Here is a tiny trained network, its code and every weight. The questions are about switching its units off for an input and a target symbol, where a switched-off unit gives its printed mean instead of its output.

import numpy as np


def w(rows, s, z=0):
    codes = np.array(rows[::2]) - 128.0
    scale = np.full(codes.shape[1], s)
    scale[-1] = z or s
    return codes * scale


def f(y):
    return y / 2 * (1 + np.tanh(0.7978845608 * (y + 0.044715 * y**3)))


def softmax(a):
    e = np.exp(a - a.max(-1, keepdims=True))
    return e / e.sum(-1, keepdims=True)


def log_softmax(a):
    a = a - a.max(-1, keepdims=True)
    return a - np.log(np.exp(a).sum(-1, keepdims=True))


def net(x, mask):
    ids = ['αβγδεζθλμξπσφψω'.index(c) for c in x.split()]
    T = len(ids)
    res = E[ids] + P[:T]
    q, k, v = (res @ M[0].T for M in (Q, K, V))
    z = softmax(np.where(np.tri(T) > 0, q @ k.T / 2**0.5, -1e9)) @ v
    res = res + np.where(mask[0], z, O[0][:, -1]) @ O[0][:, :-1]
    y = f(res @ A[0][:, :-1].T + A[0][:, -1])
    res = res + np.where(mask[1:13], y, B[0][:, -1]) @ B[0][:, :-1]
    return log_softmax(res[-1] @ U[:, :-1].T + U[:, -1])


Q, K, V, O, A, B = {}, {}, {}, {}, {}, {}
E = w([
[154,157,27,146,191],'α',
[101,129,186,154,153],'β',
[69,133,176,163,123],'γ',
[195,198,46,219,146],'δ',
[103,50,114,240,88],'ε',
[201,109,114,102,159],'ζ',
[190,118,117,102,150],'θ',
[118,87,108,89,82],'λ',
[85,173,42,106,185],'μ',
[178,172,18,212,148],'ξ',
[158,205,67,144,190],'π',
[183,106,110,95,147],'σ',
[107,138,10,151,162],'φ',
[46,106,119,215,67],'ψ',
[114,161,212,176,131],'ω',
],0.014)
P = w([
[166,102,89,62,94],'0',
[175,115,73,141,113],'1',
[161,112,81,159,141],'2',
[149,111,93,172,166],'3',
[143,109,107,191,185],'4',
[128,106,116,200,209],'5',
[108,105,126,215,224],'6',
[89,103,129,213,255],'7',
[105,88,130,221,242],'8',
],0.0065)
Q[0] = w([
[105,113,253,24,84],'head 0',
[41,196,120,124,50],'head 0',
],0.022)
K[0] = w([
[216,175,6,22,85],'head 0',
[164,93,188,64,8],'head 0',
],0.019)
V[0] = w([
[3,111,67,159,46],'head 0',
[103,227,231,167,86],'head 0',
],0.016)
O[0] = w([
[6,202,102,196,80,254],'head 0',
[167,238,132,122,34,85],'head 0',
],0.012,0.0093)
A[0] = w([
[135,178,66,75,89,185],'neuron 0',
[90,167,140,19,220,160],'neuron 1',
[140,102,140,122,207,89],'neuron 2',
[197,150,84,98,126,3],'neuron 3',
[161,173,61,97,177,204],'neuron 4',
[139,85,176,63,87,75],'neuron 5',
[207,91,129,152,151,170],'neuron 6',
[105,96,92,126,134,61],'neuron 7',
[123,175,166,137,114,147],'neuron 8',
[102,79,92,38,62,88],'neuron 9',
[129,85,175,130,1,165],'neuron 10',
[111,155,240,61,139,67],'neuron 11',
],0.013,0.0052)
B[0] = w([
[225,133,140,119,145,228],'neuron 0',
[52,97,255,153,137,192],'neuron 1',
[178,206,96,30,161,254],'neuron 2',
[88,246,192,89,119,165],'neuron 3',
[79,22,202,177,105,212],'neuron 4',
[157,209,153,227,87,146],'neuron 5',
[90,89,58,146,47,234],'neuron 6',
[180,169,143,110,167,197],'neuron 7',
[167,109,90,80,127,229],'neuron 8',
[159,124,30,120,170,131],'neuron 9',
[75,82,178,158,232,168],'neuron 10',
[96,92,194,162,57,128],'neuron 11',
],0.018,0.0098)
U = w([
[124,109,95,86,148,103],'α',
[117,90,158,187,71,95],'β',
[236,77,82,216,181,206],'γ',
[96,78,40,121,79,104],'δ',
[50,169,79,207,162,227],'ε',
[100,205,103,79,95,93],'ζ',
[103,197,117,110,107,93],'θ',
[117,179,104,118,133,166],'λ',
[96,166,141,115,162,84],'μ',
[150,68,3,123,171,137],'ξ',
[62,121,124,93,84,34],'π',
[120,169,89,101,116,136],'σ',
[159,194,114,140,215,3],'φ',
[164,242,45,160,122,118],'ψ',
[157,205,174,143,120,50],'ω',
],0.0055,0.0029)

Each question gives the input, a string of symbols that net reads in full, and the target symbol t.
The units are the heads (2 rows each of Q, K, V and O) and the neurons (one row each of A and B). Each row of codes is followed by its name. A weight is (code - 128) times the scale printed after its matrix; where a second scale follows, it is the last column's (O, A, B and U).
mask holds one flag per unit, heads first, then neurons. A switched-off unit (its flag False) gives its mean, the last column of its rows in O or B, instead of its output. The means were averaged over made-up inputs and are rounded, as every weight is.
A unit's drop is (log p(t) with every unit on - log p(t) with that unit switched off) / (log p(t) with every unit on - log p(t) with every unit switched off).
The circuit of an input: a set's keep is (log p(t) with only the set's units on - log p(t) with every unit switched off) / (log p(t) with every unit on - log p(t) with every unit switched off). Starting from the 12 units with the biggest drops (on a tie, the unit counted first), units are removed one at a time, each time the one whose removal leaves the highest keep (on an exact tie, the one counted first), for as long as the keep stays at least 0.8.
units of the circuit, in order: the units of the circuit, biggest drop first
unit that matters most: the unit with the biggest drop
top k neurons: the k neurons with the biggest drops, biggest first
drop when u is switched off: that unit's drop, to one decimal
input θ γ ξ, target γ: unit that matters most => neuron 0
input φ φ β ζ, target β: top 3 neurons => (neuron 2; neuron 4; neuron 8)
input ω φ α, target ω: units of the circuit, in order => (neuron 3; head 0; neuron 0)
input θ ω θ ω ξ ζ α, target ω: top 3 neurons => (neuron 3; neuron 0; neuron 4)
input ψ ξ φ β ω β ξ, target β: units of the circuit, in order => (neuron 4; head 0; neuron 2)
input μ ξ ω δ φ, target ω: top 2 neurons => (neuron 3; neuron 0)
input ψ ζ ζ δ μ φ ε δ, target ε: top 2 neurons => (neuron 2; neuron 0)
input φ ζ μ λ ψ π, target ψ: units of the circuit, in order => (head 0; neuron 0)
input α ε μ, target ε: units of the circuit, in order => (head 0; neuron 2)
input β α φ ψ, target ε: units of the circuit, in order => (neuron 10; head 0)
input μ σ ε δ θ φ φ φ θ, target φ: top 4 neurons => (neuron 2; neuron 7; neuron 6; neuron 4)
input δ δ μ, target μ: top 2 neurons => (neuron 1; neuron 6)
input δ λ ξ ψ ζ, target ψ: top 2 neurons => (neuron 4; neuron 1)
input π ζ μ π δ φ π φ φ, target φ: top 3 neurons => (neuron 7; neuron 2; neuron 6)
input α π ψ β ψ π α ζ, target α: units of the circuit, in order => (neuron 2; head 0; neuron 1; neuron 6)
input ω φ ξ, target ω: top 2 neurons => (neuron 3; neuron 0)
input ω π δ, target ω: unit that matters most => neuron 3
input φ θ θ λ, target ξ: top 3 neurons => (neuron 9; neuron 6; neuron 3)
input φ ε ζ μ ζ ζ φ ζ, target φ: top 4 neurons => (neuron 2; neuron 7; neuron 6; neuron 4)
input ψ φ ψ π α σ, target α: top 4 neurons => (neuron 2; neuron 1; neuron 6; neuron 3)
input ω θ δ θ φ ζ β μ, target β: unit that matters most => neuron 4
input μ ξ μ φ ω μ, target ω: top 4 neurons => (neuron 3; neuron 0; neuron 4; neuron 6)
input π ζ θ ε θ δ π, target ε: top 3 neurons => (neuron 2; neuron 0; neuron 8)
input ξ ω ξ ξ, target ω: drop when neuron 0 is switched off => 0.3
input ε ψ λ, target ε: drop when neuron 11 is switched off => 0.0
input φ α λ μ π, target π: drop when neuron 2 is switched off => 0.3
input ψ α ψ ε ψ φ, target ψ: drop when neuron 1 is switched off => 0.1
